Here is a tiny trained network, its code and every weight. The questions are about switching its units off for an input and a class, where a switched-off unit gives its printed mean instead of its output.

import numpy as np


def w(rows, s, z=0):
    codes = np.array(rows[::2]) - 128.0
    scale = np.full(codes.shape[1], s)
    scale[-1] = z or s
    return codes * scale


def norm(h):
    return h / np.sqrt((h * h).mean(-1, keepdims=True) + 1e-5)


def f(y):
    return np.maximum(y, 0)


def log_softmax(a):
    a = a - a.max(-1, keepdims=True)
    return a - np.log(np.exp(a).sum(-1, keepdims=True))


def net(x, mask):
    res = np.array(x, float).reshape(1, 6) / 4 @ E
    u = 0
    for l in range(2):
        y = f(norm(res) @ A[l][:, :-1].T + A[l][:, -1])
        res = res + np.where(mask[u : u + 10], y, B[l][:, -1]) @ B[l][:, :-1]
        u += 10
    return log_softmax(norm(res)[-1] @ U[:, :-1].T + U[:, -1])


A, B = {}, {}
E = w([
[67,188,119,212],'x0',
[59,227,99,150],'x1',
[31,28,76,16],'x2',
[126,71,31,212],'x3',
[54,57,252,179],'x4',
[161,125,130,148],'x5',
],0.0035)
A[0] = w([
[102,152,83,2,67],'L0N0',
[192,71,202,82,69],'L0N1',
[149,25,196,118,56],'L0N2',
[112,234,180,75,52],'L0N3',
[47,211,80,112,14],'L0N4',
[212,209,105,63,140],'L0N5',
[20,110,183,84,21],'L0N6',
[150,55,220,80,106],'L0N7',
[111,193,245,190,77],'L0N8',
[43,83,146,76,5],'L0N9',
],0.0051,0.0027)
B[0] = w([
[3,111,144,108,187],'L0N0',
[35,105,119,44,203],'L0N1',
[100,50,87,59,206],'L0N2',
[172,60,61,109,189],'L0N3',
[130,106,92,66,159],'L0N4',
[145,93,58,194,237],'L0N5',
[146,230,119,219,181],'L0N6',
[90,92,149,47,231],'L0N7',
[102,193,197,213,252],'L0N8',
[145,224,118,236,168],'L0N9',
],0.0051,0.0027)
A[1] = w([
[121,35,184,166,112],'L1N0',
[196,184,190,37,78],'L1N1',
[119,147,215,198,157],'L1N2',
[195,94,191,2,111],'L1N3',
[128,197,132,8,171],'L1N4',
[85,199,186,161,75],'L1N5',
[221,149,43,167,56],'L1N6',
[74,129,17,159,218],'L1N7',
[131,239,112,98,25],'L1N8',
[175,190,71,131,1],'L1N9',
],0.0066,0.0033)
B[1] = w([
[91,99,44,44,192],'L1N0',
[75,46,124,169,158],'L1N1',
[97,188,196,79,235],'L1N2',
[10,7,80,51,201],'L1N3',
[85,2,105,128,194],'L1N4',
[64,198,184,131,194],'L1N5',
[238,184,141,211,197],'L1N6',
[168,74,46,138,253],'L1N7',
[200,11,51,124,148],'L1N8',
[236,113,73,248,153],'L1N9',
],0.0069,0.0043)
U = w([
[68,221,248,206,6],'0',
[69,13,124,26,211],'1',
[250,112,52,226,132],'2',
],0.011,0.0013)

Each question gives the input, the list of numbers given to net, and the class t.
The units are the neurons (one row each of A and B). Each row of codes is followed by its name. A weight is (code - 128) times the scale printed after its matrix; where a second scale follows, it is the last column's (A, B and U).
mask holds one flag per neuron, layer by layer. A switched-off neuron (its flag False) gives its mean, the last column of its row in B, instead of its output. The means were averaged over made-up inputs and are rounded, as every weight is.
A unit's drop is (log p(t) with every unit on - log p(t) with that unit switched off) / (log p(t) with every unit on - log p(t) with every unit switched off).
The circuit of an input: a set's keep is (log p(t) with only the set's units on - log p(t) with every unit switched off) / (log p(t) with every unit on - log p(t) with every unit switched off). Starting from the 12 units with the biggest drops (on a tie, the unit counted first), units are removed one at a time, each time the one whose removal leaves the highest keep (on an exact tie, the one counted first), for as long as the keep stays at least 0.8.
units of the circuit, in order: the units of the circuit, biggest drop first
most important unit: the unit with the biggest drop
top k neurons: the k neurons with the biggest drops, biggest first
top k neurons in layer l: the k neurons of layer l with the biggest drops, biggest first
drop when u is switched off: that unit's drop, to one decimal
input [-3,5,3,-1,7,1], class 0: most important unit	L0N6
input [5,-1,6,-4,6,-3], class 0: top 2 neurons	L0N6; L0N9
input [6,-2,7,-4,2,-8], class 0: units of the circuit, in order	L0N6; L0N9; L1N3
input [6,2,-8,4,-1,5], class 0: units of the circuit, in order	L1N2; L1N5
input [4,-2,5,1,-2,3], class 2: top 3 neurons in layer 0	L0N7; L0N1; L0N9
input [3,-8,-8,7,3,4], class 0: top 2 neurons	L1N7; L1N2
input [-8,-5,-8,-1,-3,0], class 1: top 3 neurons	L1N3; L0N1; L0N6
input [-1,-3,-2,-5,-6,-8], class 2: top 4 neurons	L0N5; L0N7; L1N6; L0N2
input [3,5,3,3,-2,3], class 2: top 2 neurons in layer 0	L0N7; L0N1
input [1,3,-2,6,4,5], class 0: top 2 neurons	L1N2; L0N5
input [5,7,8,5,5,-3], class 2: top 2 neurons	L1N7; L1N3
input [5,5,8,-4,5,-6], class 0: top 3 neurons	L0N6; L0N9; L1N3
input [2,3,5,2,0,7], class 2: top 2 neurons	L1N7; L1N3
input [-3,4,2,1,7,-3], class 0: top 2 neurons	L0N6; L0N9
input [4,-2,-8,8,8,3], class 0: top neuron	L1N2
input [4,3,6,-2,7,-2], class 0: drop when L0N6 is switched off	0.1
input [-3,7,4,8,-4,2], class 2: drop when L0N2 is switched off	0.1
input [8,3,0,-7,-4,1], class 2: drop when L0N9 is switched off	0.0
